Below is a small trained network, with its code and all its weights. Each question gives an input and a target symbol and asks what happens when units are switched off, that is, made to give their printed mean instead of their output.

import numpy as np


def w(rows, s, z=0):
    codes = np.array(rows[::2]) - 128.0
    scale = np.full(codes.shape[1], s)
    scale[-1] = z or s
    return codes * scale


def norm(h):
    return h / np.sqrt((h * h).mean(-1, keepdims=True) + 1e-5)


def f(y):
    return np.maximum(y, 0)


def softmax(a):
    e = np.exp(a - a.max(-1, keepdims=True))
    return e / e.sum(-1, keepdims=True)


def log_softmax(a):
    a = a - a.max(-1, keepdims=True)
    return a - np.log(np.exp(a).sum(-1, keepdims=True))


def net(x, mask):
    ids = ['ΓΔΘΠΦΩαβεζλμξστ'.index(c) for c in x.split()]
    T = len(ids)
    res = E[ids] + P[:T]
    r = norm(res)
    for j in range(2):
        rows = slice(2 * j, 2 * j + 2)
        q, k, v = (r @ M[0][rows].T for M in (Q, K, V))
        z = softmax(np.where(np.tri(T) > 0, q @ k.T / 2**0.5, -1e9)) @ v
        o = O[0][rows]
        res = res + np.where(mask[j], z, o[:, -1]) @ o[:, :-1]
    y = f(norm(res) @ A[0][:, :-1].T + A[0][:, -1])
    res = res + np.where(mask[2:6], y, B[0][:, -1]) @ B[0][:, :-1]
    return log_softmax(norm(res)[-1] @ U[:, :-1].T + U[:, -1])


Q, K, V, O, A, B = {}, {}, {}, {}, {}, {}
E = w([
[214,142,106,103,146,134,83,138],'Γ',
[94,126,111,97,71,71,131,101],'Δ',
[115,148,82,139,78,82,109,29],'Θ',
[110,142,130,198,174,94,62,66],'Π',
[127,167,123,142,91,195,150,180],'Φ',
[153,130,110,83,145,73,68,115],'Ω',
[218,51,96,172,167,46,84,145],'α',
[39,161,130,164,134,96,173,111],'β',
[25,212,139,76,77,219,77,108],'ε',
[101,57,106,130,11,68,243,133],'ζ',
[229,62,80,191,130,128,119,110],'λ',
[117,129,142,106,94,135,129,237],'μ',
[85,115,105,2,71,207,153,131],'ξ',
[162,130,93,81,70,101,87,77],'σ',
[97,94,91,174,102,106,173,122],'τ',
],0.012)
P = w([
[133,179,118,135,123,87,152,142],'0',
[157,71,244,83,200,159,225,51],'1',
[125,77,118,138,176,179,97,151],'2',
[165,56,232,101,196,166,252,50],'3',
[119,172,174,17,120,126,36,175],'4',
[172,46,234,122,215,174,251,88],'5',
],0.014)
Q[0] = w([
[144,50,222,122,184,200,210,61],'head 1',
[184,246,199,36,34,47,84,174],'head 1',
[128,1,156,173,202,238,206,72],'head 2',
[149,213,138,129,82,44,99,150],'head 2',
],0.0076)
K[0] = w([
[155,145,136,182,134,80,157,135],'head 1',
[102,56,135,125,176,170,77,124],'head 1',
[165,251,130,109,98,81,188,118],'head 2',
[81,64,155,85,144,183,104,130],'head 2',
],0.015)
V[0] = w([
[77,134,119,103,115,201,192,119],'head 1',
[82,49,177,226,103,87,145,63],'head 1',
[22,134,105,2,150,91,88,174],'head 2',
[81,225,151,167,235,145,70,119],'head 2',
],0.013)
O[0] = w([
[207,222,123,192,39,171,142,88,2],'head 1',
[50,153,125,185,183,54,110,70,91],'head 1',
[100,98,3,99,62,73,129,98,173],'head 2',
[109,176,65,84,249,149,195,128,7],'head 2',
],0.015,0.0038)
A[0] = w([
[154,72,147,71,197,161,198,127,146],'neuron 1',
[142,135,248,109,214,133,207,37,5],'neuron 2',
[172,115,224,170,73,166,121,119,204],'neuron 3',
[166,145,50,93,56,137,135,135,43],'neuron 4',
],0.013,0.0024)
B[0] = w([
[99,205,144,121,69,124,134,85,243],'neuron 1',
[148,71,97,168,92,231,108,210,250],'neuron 2',
[148,182,135,111,199,40,144,7,255],'neuron 3',
[135,121,133,203,201,131,105,164,219],'neuron 4',
],0.017,0.0091)
U = w([
[175,137,170,40,118,166,145,146,133],'Γ',
[93,114,45,191,58,70,74,102,68],'Δ',
[29,64,141,169,153,152,87,151,120],'Θ',
[89,115,118,117,240,131,164,119,140],'Π',
[227,226,158,130,151,143,153,96,65],'Φ',
[100,86,82,30,159,86,154,118,115],'Ω',
[114,82,231,123,190,118,121,162,122],'α',
[122,173,47,134,189,62,177,72,122],'β',
[157,173,40,153,136,189,136,118,187],'ε',
[133,130,187,87,50,72,127,47,219],'ζ',
[190,96,184,212,192,155,92,98,105],'λ',
[172,96,110,179,72,186,87,210,183],'μ',
[253,116,86,138,35,143,142,86,4],'ξ',
[133,6,142,94,81,64,63,133,75],'σ',
[114,186,166,187,188,39,107,54,102],'τ',
],0.012,0.0029)

Each question gives the input, a string of symbols that net reads in full, and the target symbol t.
The units are the heads (2 rows each of Q, K, V and O) and the neurons (one row each of A and B). Each row of codes is followed by its name. A weight is (code - 128) times the scale printed after its matrix; where a second scale follows, it is the last column's (O, A, B and U).
mask holds one flag per unit, heads first, then neurons. A switched-off unit (its flag False) gives its mean, the last column of its rows in O or B, instead of its output. The means were averaged over made-up inputs and are rounded, as every weight is.
A unit's drop is (log p(t) with every unit on - log p(t) with that unit switched off) / (log p(t) with every unit on - log p(t) with every unit switched off).
The circuit of an input: a set's keep is (log p(t) with only the set's units on - log p(t) with every unit switched off) / (log p(t) with every unit on - log p(t) with every unit switched off). Starting from all 6 units, units are removed one at a time, each time the one whose removal leaves the highest keep (on an exact tie, the one counted first), for as long as the keep stays at least 0.8.
circuit, biggest first: the units of the circuit, biggest drop first
unit that matters most: the unit with the biggest drop
k most important neurons: the k neurons with the biggest drops, biggest first
heads that matter: for each layer, one digit per head in row order, 1 if its drop is at least 0.15 and else 0, layers parted by /
input Θ β Θ σ Δ τ, target μ: unit that matters most -> neuron 2
input Φ Δ μ τ, target Φ: heads that matter -> 10
input σ σ Δ β ζ Φ, target ζ: heads that matter -> 10
input Θ Γ τ σ ε, target τ: heads that matter -> 11
input τ μ σ, target τ: circuit, biggest first -> (head 2; neuron 3)
input σ τ σ ξ, target ζ: circuit, biggest first -> (head 2; neuron 2)
input Γ ε τ τ ζ β, target Γ: heads that matter -> 10
input α μ μ ζ, target Θ: 2 most important neurons -> (neuron 2; neuron 3)
input σ μ τ, target σ: circuit, biggest first -> (head 2; head 1)
input τ ζ ε, target τ: circuit, biggest first -> (head 2; neuron 3)
input τ τ τ, target τ: heads that matter -> 01
input Ω μ λ σ, target Ω: circuit, biggest first -> (head 2; head 1)
input λ λ Θ β, target α: heads that matter -> 11
input Θ ε σ Δ λ, target σ: most important neuron -> (neuron 2)
input Δ Θ σ μ, target σ: 3 most important neurons -> (neuron 3; neuron 2; neuron 1)
input Γ σ σ τ σ, target σ: circuit, biggest first -> (head 2; neuron 1)
input Γ Δ Θ, target Γ: heads that matter -> 10
input β σ σ ε, target ε: circuit, biggest first -> (head 2; neuron 2; head 1)
input Θ σ Θ ε, target μ: 2 most important neurons -> (neuron 2; neuron 3)
input τ σ Γ ε ζ, target Γ: circuit, biggest first -> (head 1)
input τ Θ μ, target τ: heads that matter -> 01
input σ Δ σ, target σ: circuit, biggest first -> (head 1; head 2)
input μ Γ Π, target μ: 2 most important neurons -> (neuron 3; neuron 4)
input β σ Θ σ α Φ, target ε: heads that matter -> 01
input τ τ σ ζ β, target σ: circuit, biggest first -> (head 2; neuron 1)
input Θ τ τ Γ, target μ: heads that matter -> 00
input λ σ τ Δ Δ τ, target α: heads that matter -> 11
input μ σ μ ε, target ξ: circuit, biggest first -> (head 1; head 2)
